Here is a tiny trained network, its code and every weight. The questions are about switching its units off for an input and a target symbol, where a switched-off unit gives its printed mean instead of its output.

import numpy as np


def w(rows, s, z=0):
    codes = np.array(rows[::2]) - 128.0
    scale = np.full(codes.shape[1], s)
    scale[-1] = z or s
    return codes * scale


def norm(h):
    return h / np.sqrt((h * h).mean(-1, keepdims=True) + 1e-5)


def f(y):
    return np.maximum(y, 0)


def softmax(a):
    e = np.exp(a - a.max(-1, keepdims=True))
    return e / e.sum(-1, keepdims=True)


def log_softmax(a):
    a = a - a.max(-1, keepdims=True)
    return a - np.log(np.exp(a).sum(-1, keepdims=True))


def net(x, mask):
    ids = ['ΛΣΦΨδεζηθτω'.index(c) for c in x.split()]
    T = len(ids)
    res = E[ids] + P[:T]
    u = 0
    for l in range(2):
        r = norm(res)
        for j in range(2):
            rows = slice(4 * j, 4 * j + 4)
            q, k, v = (r @ M[l][rows].T for M in (Q, K, V))
            z = softmax(np.where(np.tri(T) > 0, q @ k.T / 4**0.5, -1e9)) @ v
            o = O[l][rows]
            res = res + np.where(mask[u + j], z, o[:, -1]) @ o[:, :-1]
        u += 2
        y = f(norm(res) @ A[l][:, :-1].T + A[l][:, -1])
        res = res + np.where(mask[u : u + 4], y, B[l][:, -1]) @ B[l][:, :-1]
        u += 4
    return log_softmax(norm(res)[-1] @ U[:, :-1].T + U[:, -1])


Q, K, V, O, A, B = {}, {}, {}, {}, {}, {}
E = w([
[168,127,198,144,138,130,161,152,192,138,166],'Λ',
[206,111,175,61,120,162,140,119,152,146,106],'Σ',
[178,144,158,100,174,139,103,117,193,152,184],'Φ',
[202,155,209,117,116,138,135,173,124,132,135],'Ψ',
[154,118,131,48,64,2,135,89,149,103,190],'δ',
[145,177,165,114,136,87,48,148,78,136,142],'ε',
[139,95,195,101,122,91,111,149,165,175,105],'ζ',
[127,71,116,189,149,118,176,101,20,170,115],'η',
[156,100,127,149,138,110,93,165,157,46,85],'θ',
[121,185,145,128,173,91,158,109,160,105,57],'τ',
[57,131,158,108,123,180,126,81,119,66,138],'ω',
],0.0026)
P = w([
[92,130,148,54,194,151,163,249,128,112,151],'0',
[136,121,175,80,184,136,149,192,126,114,148],'1',
[140,120,186,102,169,122,129,161,127,108,144],'2',
[155,122,179,116,148,113,123,144,130,122,135],'3',
[162,137,172,130,137,104,114,122,138,118,125],'4',
[164,139,164,149,114,111,103,110,133,121,118],'5',
[157,136,156,173,101,109,90,107,154,128,127],'6',
[160,144,134,197,79,107,89,83,154,142,117],'7',
[166,145,124,202,58,116,80,70,155,145,120],'8',
[184,161,119,206,32,113,92,79,155,161,115],'9',
],0.002)
Q[0] = w([
[122,128,29,159,130,146,161,140,114,105,141],'0.h1',
[29,104,27,88,164,183,178,210,87,153,143],'0.h1',
[83,136,46,108,106,164,134,173,109,207,142],'0.h1',
[204,156,146,175,58,111,72,51,162,155,141],'0.h1',
[212,135,194,153,56,77,100,105,159,173,155],'0.h2',
[192,180,161,112,37,92,70,149,206,131,144],'0.h2',
[53,192,36,48,129,152,119,157,168,71,99],'0.h2',
[255,115,250,160,119,63,105,140,150,174,132],'0.h2',
],0.0039)
K[0] = w([
[154,142,109,61,147,90,125,230,161,172,125],'0.h1',
[117,128,121,62,201,129,153,217,119,128,138],'0.h1',
[129,119,84,87,176,121,181,209,111,151,148],'0.h1',
[166,118,82,221,28,103,105,58,135,168,112],'0.h1',
[106,85,78,195,108,122,186,85,67,139,124],'0.h2',
[128,66,25,149,188,93,253,190,35,136,107],'0.h2',
[156,128,122,101,212,111,135,236,161,136,103],'0.h2',
[79,93,98,164,102,143,163,77,66,106,159],'0.h2',
],0.0041)
V[0] = w([
[249,57,172,168,129,103,138,74,75,192,174],'0.h1',
[200,93,164,170,135,74,111,45,65,121,188],'0.h1',
[160,182,182,36,81,177,50,176,236,184,185],'0.h1',
[234,99,65,161,159,47,113,174,160,231,82],'0.h1',
[167,76,100,169,141,110,95,169,160,95,120],'0.h2',
[123,139,115,117,105,123,154,151,128,228,194],'0.h2',
[142,222,223,85,96,110,71,98,225,23,120],'0.h2',
[60,78,151,72,75,172,105,117,96,66,186],'0.h2',
],0.0017)
O[0] = w([
[108,155,28,137,116,152,188,199,164,121,95,144],'0.h1',
[76,157,11,138,121,145,159,170,129,120,147,155],'0.h1',
[131,190,177,96,79,149,53,184,204,203,80,245],'0.h1',
[91,94,107,80,177,64,175,251,158,141,53,103],'0.h1',
[99,127,140,122,153,100,167,156,142,169,125,130],'0.h2',
[139,70,109,164,162,117,158,94,138,69,144,74],'0.h2',
[60,194,195,107,77,210,169,242,158,106,112,253],'0.h2',
[135,174,161,153,121,137,135,59,108,105,116,142],'0.h2',
],0.0021,0.0017)
A[0] = w([
[135,100,19,134,206,79,141,6,150,121,174,11],'0.n1',
[124,161,141,164,111,224,102,93,123,83,167,143],'0.n2',
[143,118,115,134,160,41,84,80,121,84,95,21],'0.n3',
[112,169,97,141,125,133,60,92,51,142,150,22],'0.n4',
],0.0021,0.0011)
B[0] = w([
[150,127,193,133,45,168,165,175,28,137,109,174],'0.n1',
[85,120,118,163,80,148,109,93,147,191,92,247],'0.n2',
[129,96,142,194,130,186,154,3,122,144,105,167],'0.n3',
[200,63,164,133,116,128,187,155,207,153,109,147],'0.n4',
],0.0023,0.0012)
Q[1] = w([
[167,173,128,102,109,109,110,163,189,157,114],'1.h1',
[180,75,75,143,122,81,133,112,99,189,152],'1.h1',
[100,191,173,98,35,181,112,165,147,154,144],'1.h1',
[55,100,72,2,204,149,156,208,109,77,200],'1.h1',
[110,155,166,122,96,140,96,129,155,118,115],'1.h2',
[147,122,89,135,113,118,123,115,123,144,135],'1.h2',
[109,126,168,91,154,115,134,151,132,105,130],'1.h2',
[121,128,156,140,158,149,141,139,121,105,120],'1.h2',
],0.0077)
K[1] = w([
[162,105,67,146,85,50,140,53,123,124,138],'1.h1',
[145,135,79,216,148,115,76,177,166,134,40],'1.h1',
[155,73,129,110,34,142,89,67,80,166,255],'1.h1',
[187,72,188,64,228,118,141,211,78,126,162],'1.h1',
[172,147,136,102,89,109,96,102,148,138,208],'1.h2',
[130,111,113,150,129,140,142,124,105,150,136],'1.h2',
[155,151,136,122,146,93,98,116,163,95,44],'1.h2',
[95,142,154,107,159,144,127,152,142,91,117],'1.h2',
],0.006)
V[1] = w([
[204,154,108,128,82,48,77,145,176,62,131],'1.h1',
[121,229,124,86,101,52,197,74,153,163,127],'1.h1',
[176,141,142,169,180,138,130,132,69,254,110],'1.h1',
[103,189,123,167,198,181,140,140,153,103,48],'1.h1',
[117,170,127,92,137,111,72,150,185,108,111],'1.h2',
[117,153,135,84,145,117,71,146,178,101,118],'1.h2',
[165,154,116,143,119,112,113,116,156,63,136],'1.h2',
[105,97,144,117,151,152,189,163,53,133,165],'1.h2',
],0.0035)
O[1] = w([
[133,75,178,56,190,110,93,180,89,54,168,150],'1.h1',
[69,205,227,21,173,92,192,71,142,119,129,179],'1.h1',
[107,154,78,156,177,122,175,170,28,255,126,43],'1.h1',
[199,138,126,207,225,154,146,62,99,135,94,154],'1.h1',
[164,84,125,137,126,127,117,71,96,147,178,249],'1.h2',
[155,90,115,136,127,116,122,70,106,147,171,255],'1.h2',
[143,140,142,108,148,141,128,163,100,165,188,128],'1.h2',
[101,190,76,147,72,94,134,124,176,100,93,105],'1.h2',
],0.0034,0.0023)
A[1] = w([
[123,173,134,188,31,204,87,2,177,137,124,3],'1.n1',
[143,100,146,123,132,170,211,128,215,121,102,144],'1.n2',
[99,179,33,172,99,112,182,177,122,113,44,94],'1.n3',
[166,108,163,98,121,166,91,95,100,157,180,92],'1.n4',
],0.0042,0.00023)
B[1] = w([
[71,181,192,252,32,227,40,69,163,183,98,255],'1.n1',
[80,105,91,149,106,105,131,91,43,115,168,167],'1.n2',
[40,174,70,115,146,88,152,188,234,37,83,145],'1.n3',
[80,147,58,142,113,132,153,125,139,98,93,202],'1.n4',
],0.004,0.0063)
U = w([
[82,80,132,204,112,114,212,151,98,136,253,34],'Λ',
[140,86,58,54,70,198,182,93,67,140,90,100],'Σ',
[148,141,62,93,207,178,92,109,209,183,210,28],'Φ',
[217,191,182,124,107,192,183,231,96,133,131,24],'Ψ',
[92,132,196,29,96,90,119,113,181,40,166,161],'δ',
[88,178,93,106,131,84,43,151,2,151,154,63],'ε',
[106,42,164,104,119,69,116,166,152,252,77,77],'ζ',
[48,172,58,155,147,102,183,185,186,71,68,100],'η',
[210,27,86,175,140,115,58,147,118,46,117,172],'θ',
[179,158,175,143,216,79,181,35,83,133,83,193],'τ',
[95,166,172,198,61,187,72,76,164,156,105,254],'ω',
],0.0049,0.00097)

Each question gives the input, a string of symbols that net reads in full, and the target symbol t.
The units are the heads (4 rows each of Q, K, V and O) and the neurons (one row each of A and B). Each row of codes is followed by its name. A weight is (code - 128) times the scale printed after its matrix; where a second scale follows, it is the last column's (O, A, B and U).
mask holds one flag per unit, layer by layer, with each layer's heads first. A switched-off unit (its flag False) gives its mean, the last column of its rows in O or B, instead of its output. The means were averaged over made-up inputs and are rounded, as every weight is.
A unit's drop is (log p(t) with every unit on - log p(t) with that unit switched off) / (log p(t) with every unit on - log p(t) with every unit switched off).
The circuit of an input: a set's keep is (log p(t) with only the set's units on - log p(t) with every unit switched off) / (log p(t) with every unit on - log p(t) with every unit switched off). Starting from all 12 units, units are removed one at a time, each time the one whose removal leaves the highest keep (on an exact tie, the one counted first), for as long as the keep stays at least 0.8.
circuit, biggest first: the units of the circuit, biggest drop first
top k neurons: the k neurons with the biggest drops, biggest first
k most important neurons of layer l: the k neurons of layer l with the biggest drops, biggest first
which heads matter: for each layer, one digit per head in row order, 1 if its drop is at least 0.15 and else 0, layers parted by /
input ω θ Λ δ Φ τ, target δ: which heads matter => 00 / 10
input Φ δ ε ω δ δ Σ θ τ Ψ, target δ: circuit, biggest first => 1.h1
input θ ε ω ε τ Λ τ Ψ η, target τ: circuit, biggest first => 1.h1, 1.n1, 0.h1
input τ Σ δ ω Φ ζ η τ δ Φ, target τ: circuit, biggest first => 0.h2, 1.h1, 1.n1
input Λ Λ θ ω Λ Σ θ η δ Φ, target η: top 3 neurons => 0.n1, 1.n3, 1.n1
input ζ ω Ψ ω ω ζ τ η Φ, target τ: circuit, biggest first => 0.h2, 1.h1, 0.h1, 1.n1
input δ ω θ ε η Λ Ψ, target η: which heads matter => 11 / 01
input δ Λ ε, target δ: circuit, biggest first => 1.h1, 1.n1
input η ω Ψ Φ Ψ ζ τ τ ζ ε, target τ: circuit, biggest first => 1.h1, 0.h2, 1.n1
input Φ τ ω ε ζ θ τ η, target τ: circuit, biggest first => 1.h1, 1.n1
input θ η ω ε θ τ δ τ Σ, target τ: circuit, biggest first => 0.h2, 1.h1, 1.n1
input Σ Λ Ψ, target Ψ: circuit, biggest first => 1.n1, 1.h1
input Ψ Φ Ψ Σ η θ ε Σ, target θ: circuit, biggest first => 0.h2, 1.h1, 1.n1
input τ η ε ε δ τ η, target η: circuit, biggest first => 1.h2, 1.n3
input τ δ Φ ζ Ψ τ ε Φ θ, target δ: circuit, biggest first => 1.h1, 0.h2, 0.h1, 1.n1
input τ Σ ζ Σ η Σ, target η: which heads matter => 10 / 01
input δ δ θ, target δ: which heads matter => 00 / 10
input ε δ Ψ τ Λ ζ θ θ τ τ, target δ: circuit, biggest first => 1.h1, 0.h2, 1.n1, 0.h1
input η τ Φ ε Φ ε, target ε: circuit, biggest first => 1.h1, 1.n1
input θ δ Σ Λ Φ Φ ζ θ η Λ, target θ: 2 most important neurons of layer 1 => 1.n1, 1.n4
input ε δ τ Φ Ψ ω τ η Ψ, target τ: which heads matter => 11 / 10
input δ θ ε τ Ψ, target δ: circuit, biggest first => 1.h1, 1.n1
input τ Ψ ω η δ ε τ Σ θ, target τ: top 2 neurons => 1.n1, 0.n3
input τ η Φ Ψ ε, target ε: which heads matter => 11 / 10
input ζ Λ τ ζ θ Φ, target Φ: top 2 neurons => 1.n1, 1.n4
input τ η τ ε ζ, target τ: which heads matter => 01 / 10
input Ψ η τ Λ, target τ: which heads matter => 01 / 10
input η θ Ψ, target θ: which heads matter => 01 / 10
input Φ Ψ ε θ η, target θ: which heads matter => 00 / 10
input Λ ζ τ Φ Λ τ η δ, target τ: 2 most important neurons of layer 1 => 1.n1, 1.n4
